Below are the code and all the weights of a small trained network. Each question names an input and a class and asks about switching units off, where a switched-off unit gives its printed mean instead of its output.

import numpy as np


def w(rows, s, z=0):
    codes = np.array(rows[::2]) - 128.0
    scale = np.full(codes.shape[1], s)
    scale[-1] = z or s
    return codes * scale


def f(y):
    return np.maximum(y, 0)


def log_softmax(a):
    a = a - a.max(-1, keepdims=True)
    return a - np.log(np.exp(a).sum(-1, keepdims=True))


def net(x, mask):
    res = np.array(x, float).reshape(1, 4) / 4 @ E
    y = f(res @ A[0][:, :-1].T + A[0][:, -1])
    res = res + np.where(mask, y, B[0][:, -1]) @ B[0][:, :-1]
    return log_softmax(res[-1] @ U[:, :-1].T + U[:, -1])


A, B = {}, {}
E = w([
[199,130,107,80,116,134,239,208,90,245,192,164],'x0',
[98,220,142,171,63,91,88,90,168,138,53,237],'x1',
[98,137,241,83,49,226,122,179,32,121,97,127],'x2',
[158,139,76,212,89,112,55,131,160,102,167,198],'x3',
],0.011)
A[0] = w([
[116,115,135,46,190,108,248,113,128,161,106,49,131],'N0',
[154,115,165,92,108,193,145,185,72,149,159,114,254],'N1',
[160,131,97,112,150,104,207,160,136,192,165,151,175],'N2',
[88,151,197,46,169,123,168,84,130,135,44,69,193],'N3',
[113,129,100,176,134,101,72,87,156,89,119,132,154],'N4',
[147,104,87,161,117,118,132,139,136,121,170,138,96],'N5',
[125,115,129,114,182,137,79,106,132,103,121,67,183],'N6',
[150,143,105,126,92,120,177,133,115,172,146,178,102],'N7',
],0.014,0.0047)
B[0] = w([
[168,183,199,109,162,159,42,191,122,229,148,181,250],'N0',
[122,123,132,144,112,158,240,236,136,112,249,125,247],'N1',
[140,158,134,111,123,101,87,19,114,122,38,94,235],'N2',
[114,110,156,117,71,157,223,57,79,58,84,70,215],'N3',
[159,146,171,122,181,112,63,139,236,143,96,135,218],'N4',
[105,157,189,100,148,175,146,158,122,130,155,125,170],'N5',
[126,127,139,152,121,108,195,129,173,68,182,112,184],'N6',
[91,83,114,150,193,117,103,111,180,113,99,182,191],'N7',
],0.012,0.023)
U = w([
[94,210,252,110,105,138,104,72,135,101,5,160,191],'0',
[24,88,168,149,43,159,240,147,83,14,159,81,192],'1',
[73,107,60,122,151,94,114,120,81,168,129,189,21],'2',
[127,91,3,100,92,35,86,193,73,126,153,128,14],'3',
[121,128,142,184,196,55,113,107,221,47,148,100,139],'4',
[156,193,180,133,184,120,87,205,171,177,172,208,251],'5',
[144,158,204,10,147,196,210,156,45,156,209,77,53],'6',
[123,40,68,171,48,81,69,92,25,225,169,98,25],'7',
],0.0075,0.0032)

Each question gives the input, the list of numbers given to net, and the class t.
The units are the neurons (one row each of A and B). Each row of codes is followed by its name. A weight is (code - 128) times the scale printed after its matrix; where a second scale follows, it is the last column's (A, B and U).
mask holds one flag per neuron, in row order. A switched-off neuron (its flag False) gives its mean, the last column of its row in B, instead of its output. The means were averaged over made-up inputs and are rounded, as every weight is.
A unit's drop is (log p(t) with every unit on - log p(t) with that unit switched off) / (log p(t) with every unit on - log p(t) with every unit switched off).
The circuit of an input: a set's keep is (log p(t) with only the set's units on - log p(t) with every unit switched off) / (log p(t) with every unit on - log p(t) with every unit switched off). Starting from all 8 units, units are removed one at a time, each time the one whose removal leaves the highest keep (on an exact tie, the one counted first), for as long as the keep stays at least 0.8.
circuit, biggest first: the units of the circuit, biggest drop first
most important unit: the unit with the biggest drop
top k neurons: the k neurons with the biggest drops, biggest first
drop of u: that unit's drop, to one decimal
input [6,6,0,-7], class 0: most important unit -> N2
input [0,5,-7,-1], class 4: top 4 neurons -> N0, N3, N2, N1
input [-1,3,-1,-8], class 6: circuit, biggest first -> N2, N0, N3
input [-6,-4,-6,-8], class 6: circuit, biggest first -> N0, N3
input [-6,1,0,-6], class 1: top 3 neurons -> N3, N2, N6
input [6,0,-3,-4], class 5: top 2 neurons -> N0, N3
input [1,-2,-8,-6], class 0: top 3 neurons -> N1, N2, N3
input [8,-7,-5,0], class 5: top 2 neurons -> N0, N3
input [4,1,-3,5], class 0: top 2 neurons -> N1, N2
input [6,1,-6,-3], class 0: top 2 neurons -> N2, N1
input [-2,1,-3,4], class 4: top 2 neurons -> N0, N1
input [-7,2,-3,-4], class 4: top 4 neurons -> N4, N6, N0, N2
input [-5,8,8,-4], class 1: top 3 neurons -> N3, N0, N2
input [-5,3,-2,7], class 4: top 3 neurons -> N0, N1, N2
input [-1,1,-7,-6], class 0: circuit, biggest first -> N1
input [-5,-3,8,3], class 1: drop of N0 -> 0.1
input [-6,4,1,-6], class 1: drop of N2 -> 0.2
input [-5,4,-5,0], class 4: drop of N1 -> 0.0
